Below is a small trained network, with its code and all its weights. Each question gives an input and a target symbol and asks what happens when units are switched off, that is, made to give their printed mean instead of their output.

import numpy as np


def w(rows, s, z=0):
    codes = np.array(rows[::2]) - 128.0
    scale = np.full(codes.shape[1], s)
    scale[-1] = z or s
    return codes * scale


def norm(h):
    return h / np.sqrt((h * h).mean(-1, keepdims=True) + 1e-5)


def f(y):
    return np.maximum(y, 0)


def softmax(a):
    e = np.exp(a - a.max(-1, keepdims=True))
    return e / e.sum(-1, keepdims=True)


def log_softmax(a):
    a = a - a.max(-1, keepdims=True)
    return a - np.log(np.exp(a).sum(-1, keepdims=True))


def net(x, mask):
    ids = ['εζθξσψω'.index(c) for c in x.split()]
    T = len(ids)
    res = E[ids] + P[:T]
    u = 0
    for l in range(2):
        q, k, v = (norm(res) @ M[l].T for M in (Q, K, V))
        z = softmax(np.where(np.tri(T) > 0, q @ k.T / 2**0.5, -1e9)) @ v
        res = res + np.where(mask[u], z, O[l][:, -1]) @ O[l][:, :-1]
        u += 1
        y = f(norm(res) @ A[l][:, :-1].T + A[l][:, -1])
        res = res + np.where(mask[u : u + 16], y, B[l][:, -1]) @ B[l][:, :-1]
        u += 16
    return log_softmax(norm(res)[-1] @ U[:, :-1].T + U[:, -1])


Q, K, V, O, A, B = {}, {}, {}, {}, {}, {}
E = w([
[95,47,126,131,157,168,181,174,197,123],'ε',
[148,147,173,187,141,70,116,220,79,92],'ζ',
[105,107,253,159,145,97,138,112,91,137],'θ',
[121,156,169,64,51,133,171,172,102,111],'ξ',
[190,87,144,89,159,204,69,116,138,116],'σ',
[168,136,152,181,145,97,132,105,165,233],'ψ',
[88,138,107,92,185,72,147,96,85,39],'ω',
],0.017)
P = w([
[118,171,154,173,18,42,127,184,214,25],'0',
[186,141,235,112,149,175,179,158,116,53],'1',
[219,61,202,115,103,131,143,60,156,50],'2',
[98,181,107,163,51,117,97,131,173,92],'3',
[133,146,184,91,186,202,157,163,133,86],'4',
[215,42,170,102,135,108,140,75,125,117],'5',
[75,190,62,169,78,167,88,110,154,128],'6',
[122,134,146,82,204,194,111,153,102,129],'7',
[188,24,126,97,174,101,141,76,126,169],'8',
[46,178,19,152,97,187,68,105,120,174],'9',
[104,126,104,69,219,168,82,165,52,179],'10',
[196,10,88,106,174,96,159,88,97,193],'11',
],0.012)
Q[0] = w([
[198,96,95,148,119,35,148,55,187,113],'L0H1',
[214,42,196,43,200,203,201,254,48,125],'L0H1',
],0.0092)
K[0] = w([
[169,194,144,113,63,117,161,174,132,99],'L0H1',
[146,126,3,76,162,130,137,137,106,194],'L0H1',
],0.014)
V[0] = w([
[65,4,154,150,54,202,107,193,104,171],'L0H1',
[159,116,65,203,154,131,230,179,192,126],'L0H1',
],0.0039)
O[0] = w([
[110,37,178,140,75,170,11,112,148,162,255],'L0H1',
[158,78,48,252,158,184,168,142,147,116,227],'L0H1',
],0.011,0.00076)
A[0] = w([
[30,142,88,153,117,175,116,231,90,126,138],'L0N1',
[51,107,106,91,158,66,200,153,101,83,120],'L0N2',
[102,74,136,102,152,200,161,27,156,118,114],'L0N3',
[97,186,93,150,46,150,180,140,131,170,175],'L0N4',
[74,193,165,208,180,133,134,82,90,201,111],'L0N5',
[118,191,2,126,91,42,150,109,138,110,75],'L0N6',
[160,107,156,134,164,126,174,173,94,176,81],'L0N7',
[92,145,144,186,110,54,83,161,127,99,152],'L0N8',
[79,153,55,153,101,54,139,85,212,92,73],'L0N9',
[125,146,170,160,157,170,171,150,115,181,61],'L0N10',
[45,142,110,145,139,106,139,105,125,103,205],'L0N11',
[151,215,77,193,71,56,79,174,167,172,3],'L0N12',
[174,209,121,124,78,151,41,121,177,103,89],'L0N13',
[194,84,73,155,98,140,133,77,143,171,154],'L0N14',
[121,161,98,111,117,191,103,110,188,184,135],'L0N15',
[156,112,144,155,139,197,84,187,115,112,76],'L0N16',
],0.0089,0.0037)
B[0] = w([
[147,189,156,186,102,197,83,110,136,117,228],'L0N1',
[188,153,153,250,138,116,97,69,145,79,233],'L0N2',
[108,234,170,73,68,67,156,177,39,137,254],'L0N3',
[112,195,97,206,104,29,125,163,152,143,198],'L0N4',
[162,216,116,156,93,142,121,176,156,157,197],'L0N5',
[73,126,86,32,87,235,140,163,157,152,177],'L0N6',
[162,52,129,144,55,164,100,80,193,109,204],'L0N7',
[106,149,237,33,76,123,113,120,102,165,198],'L0N8',
[83,161,147,77,156,175,231,63,217,92,182],'L0N9',
[93,153,141,161,96,171,94,176,190,78,175],'L0N10',
[104,142,115,90,83,98,122,107,23,107,197],'L0N11',
[41,45,95,238,241,49,185,194,67,128,174],'L0N12',
[131,59,44,146,103,199,214,169,155,138,185],'L0N13',
[181,253,139,135,123,110,146,131,88,100,219],'L0N14',
[142,188,138,51,126,171,167,87,168,179,199],'L0N15',
[67,61,89,91,84,186,186,129,162,149,218],'L0N16',
],0.0074,0.0054)
Q[1] = w([
[84,178,103,117,182,89,111,112,148,61],'L1H1',
[4,133,88,119,172,146,110,157,192,109],'L1H1',
],0.013)
K[1] = w([
[182,128,157,129,101,79,243,115,157,44],'L1H1',
[161,27,244,132,67,110,254,158,173,101],'L1H1',
],0.0085)
V[1] = w([
[74,127,178,200,71,96,118,60,144,29],'L1H1',
[47,79,35,89,130,193,62,98,38,1],'L1H1',
],0.0058)
O[1] = w([
[95,53,29,145,159,87,70,133,22,255,255],'L1H1',
[3,130,137,142,167,120,143,232,56,38,63],'L1H1',
],0.0087,0.0043)
A[1] = w([
[71,162,24,139,163,115,116,169,133,134,109],'L1N1',
[193,154,118,168,98,122,76,142,197,116,3],'L1N2',
[107,179,97,102,222,64,140,145,204,116,139],'L1N3',
[169,172,135,164,225,106,113,134,64,84,58],'L1N4',
[96,141,120,117,115,144,161,125,144,166,104],'L1N5',
[177,95,71,143,148,158,128,112,126,197,125],'L1N6',
[166,90,193,144,198,158,92,128,90,134,58],'L1N7',
[123,107,178,124,169,120,104,81,115,131,33],'L1N8',
[91,104,152,151,124,93,60,130,168,93,113],'L1N9',
[141,133,180,66,172,171,118,102,140,93,57],'L1N10',
[133,131,108,158,146,5,131,123,161,137,63],'L1N11',
[109,66,66,152,147,90,130,169,134,160,61],'L1N12',
[139,135,163,60,115,148,105,169,112,74,95],'L1N13',
[107,150,91,160,168,68,102,186,39,94,104],'L1N14',
[108,145,108,205,122,108,100,118,180,166,113],'L1N15',
[87,88,132,158,94,156,125,183,131,119,86],'L1N16',
],0.013,0.005)
B[1] = w([
[39,195,148,93,71,201,66,126,84,120,191],'L1N1',
[154,203,162,78,60,50,142,11,167,154,178],'L1N2',
[91,76,156,126,74,148,68,51,171,174,156],'L1N3',
[216,89,73,144,152,155,186,179,7,169,210],'L1N4',
[153,128,79,148,138,106,93,178,69,169,198],'L1N5',
[46,148,158,144,166,130,102,138,154,72,204],'L1N6',
[86,170,23,156,128,96,158,143,146,86,170],'L1N7',
[122,103,129,128,154,202,138,137,156,156,147],'L1N8',
[145,137,162,30,139,118,185,85,62,150,145],'L1N9',
[82,186,62,139,130,70,172,124,167,40,172],'L1N10',
[85,76,47,134,183,199,102,186,142,99,172],'L1N11',
[147,184,133,196,60,62,162,40,89,157,163],'L1N12',
[38,106,154,137,194,90,151,83,110,136,197],'L1N13',
[255,137,157,172,221,158,131,107,90,132,254],'L1N14',
[201,137,199,108,153,120,179,72,84,92,209],'L1N15',
[171,158,92,51,171,141,60,169,191,121,207],'L1N16',
],0.0098,0.0076)
U = w([
[145,86,135,130,132,194,87,152,202,127,253],'ε',
[146,164,75,161,63,53,118,180,142,115,71],'ζ',
[91,89,115,254,110,140,135,91,173,150,164],'θ',
[129,50,154,78,97,113,139,107,110,209,60],'ξ',
[69,159,152,131,157,112,145,97,131,43,102],'σ',
[207,164,158,133,108,130,147,52,203,125,85],'ψ',
[198,126,119,150,176,141,163,124,83,120,157],'ω',
],0.0093,0.0019)

Each question gives the input, a string of symbols that net reads in full, and the target symbol t.
The units are the heads (2 rows each of Q, K, V and O) and the neurons (one row each of A and B). Each row of codes is followed by its name. A weight is (code - 128) times the scale printed after its matrix; where a second scale follows, it is the last column's (O, A, B and U).
mask holds one flag per unit, layer by layer, with each layer's heads first. A switched-off unit (its flag False) gives its mean, the last column of its rows in O or B, instead of its output. The means were averaged over made-up inputs and are rounded, as every weight is.
A unit's drop is (log p(t) with every unit on - log p(t) with that unit switched off) / (log p(t) with every unit on - log p(t) with every unit switched off).
The circuit of an input: a set's keep is (log p(t) with only the set's units on - log p(t) with every unit switched off) / (log p(t) with every unit on - log p(t) with every unit switched off). Starting from the 12 units with the biggest drops (on a tie, the unit counted first), units are removed one at a time, each time the one whose removal leaves the highest keep (on an exact tie, the one counted first), for as long as the keep stays at least 0.8.
circuit, biggest first: the units of the circuit, biggest drop first
most important unit: the unit with the biggest drop
top k neurons: the k neurons with the biggest drops, biggest first
top k neurons in layer l: the k neurons of layer l with the biggest drops, biggest first
input ε ω σ ξ θ ξ ω ξ ω θ σ, target σ: circuit, biggest first	[L1N10 L1H1]
input ω ε ξ ψ ω θ ξ ε ζ, target ξ: circuit, biggest first	[L0N8 L0H1 L1N14 L0N7]
input ω ε ω ω ζ ξ ε ψ θ, target ψ: circuit, biggest first	[L1H1]
input ε ζ σ θ θ θ, target θ: circuit, biggest first	[L1N7 L1N14 L1N15 L1N8]
input ξ ξ ψ ω ξ ξ θ ξ ε σ ψ ζ, target ψ: top 2 neurons in layer 0	[L0N13 L0N16]
input ε ξ ε ζ ε ε ε θ ε, target θ: circuit, biggest first	[L1N12 L0H1]
input ζ ε ε ψ θ ξ θ ξ ζ, target ξ: top 2 neurons	[L0N8 L0N9]
input ψ ε ζ ε ζ, target ε: circuit, biggest first	[L0H1 L0N16 L1N16]
input ω ε θ ω ξ ε ε θ ξ, target ξ: circuit, biggest first	[L1N14 L0H1]
input ξ σ ε ξ ψ ω ε, target ψ: top 4 neurons	[L0N1 L1N15 L0N3 L0N12]
input ε θ ξ, target ξ: top 2 neurons	[L1N14 L0N2]
input ξ ψ ξ ζ ε ω ω ζ ω σ ζ ζ, target σ: top 2 neurons	[L0N9 L0N8]
input ω ψ σ ε ξ ε ε ε ζ, target ζ: top 3 neurons in layer 0	[L0N2 L0N1 L0N9]
input ψ ψ σ θ ε θ, target θ: top 3 neurons	[L1N7 L0N9 L1N14]
input ω ζ ξ ψ ε, target ε: most important unit	L1N16
input ω ε ζ ζ ξ ε σ, target ε: top 2 neurons	[L0N16 L0N13]
input ψ ω ψ, target ω: top 2 neurons in layer 1	[L1N4 L1N11]
input ζ ξ ξ ψ σ, target σ: top 2 neurons in layer 1	[L1N10 L1N13]
input θ ε σ σ ε ε, target σ: top 2 neurons	[L0N3 L1N13]
input ε ω ω ψ, target θ: circuit, biggest first	[L0N12]
input ζ σ ξ, target σ: top 2 neurons	[L0N8 L1N13]
input σ ω ξ, target ω: top 2 neurons	[L0N2 L1N14]
input θ ζ ω ξ ξ σ ε σ ψ θ ε ε, target θ: top 2 neurons in layer 1	[L1N6 L1N12]
input ε ε ζ, target ζ: top 2 neurons	[L1N7 L1N14]
input ε ε ζ ζ ψ σ, target ψ: top 2 neurons	[L0N8 L0N5]
input ε ω ε ξ ψ σ ζ ε ε, target ζ: top 4 neurons in layer 1	[L1N12 L1N14 L1N16 L1N13]
input σ ω ω ξ ξ ψ ε ψ ψ θ ψ ξ, target ψ: circuit, biggest first	[L1H1]
input ε ε ξ ζ, target ω: top 2 neurons in layer 1	[L1N14 L1N16]
input ξ σ ψ ω σ ε σ ξ ξ θ ξ, target σ: top 2 neurons in layer 1	[L1N13 L1N10]
input θ ε ζ, target θ: top 2 neurons in layer 1	[L1N6 L1N7]
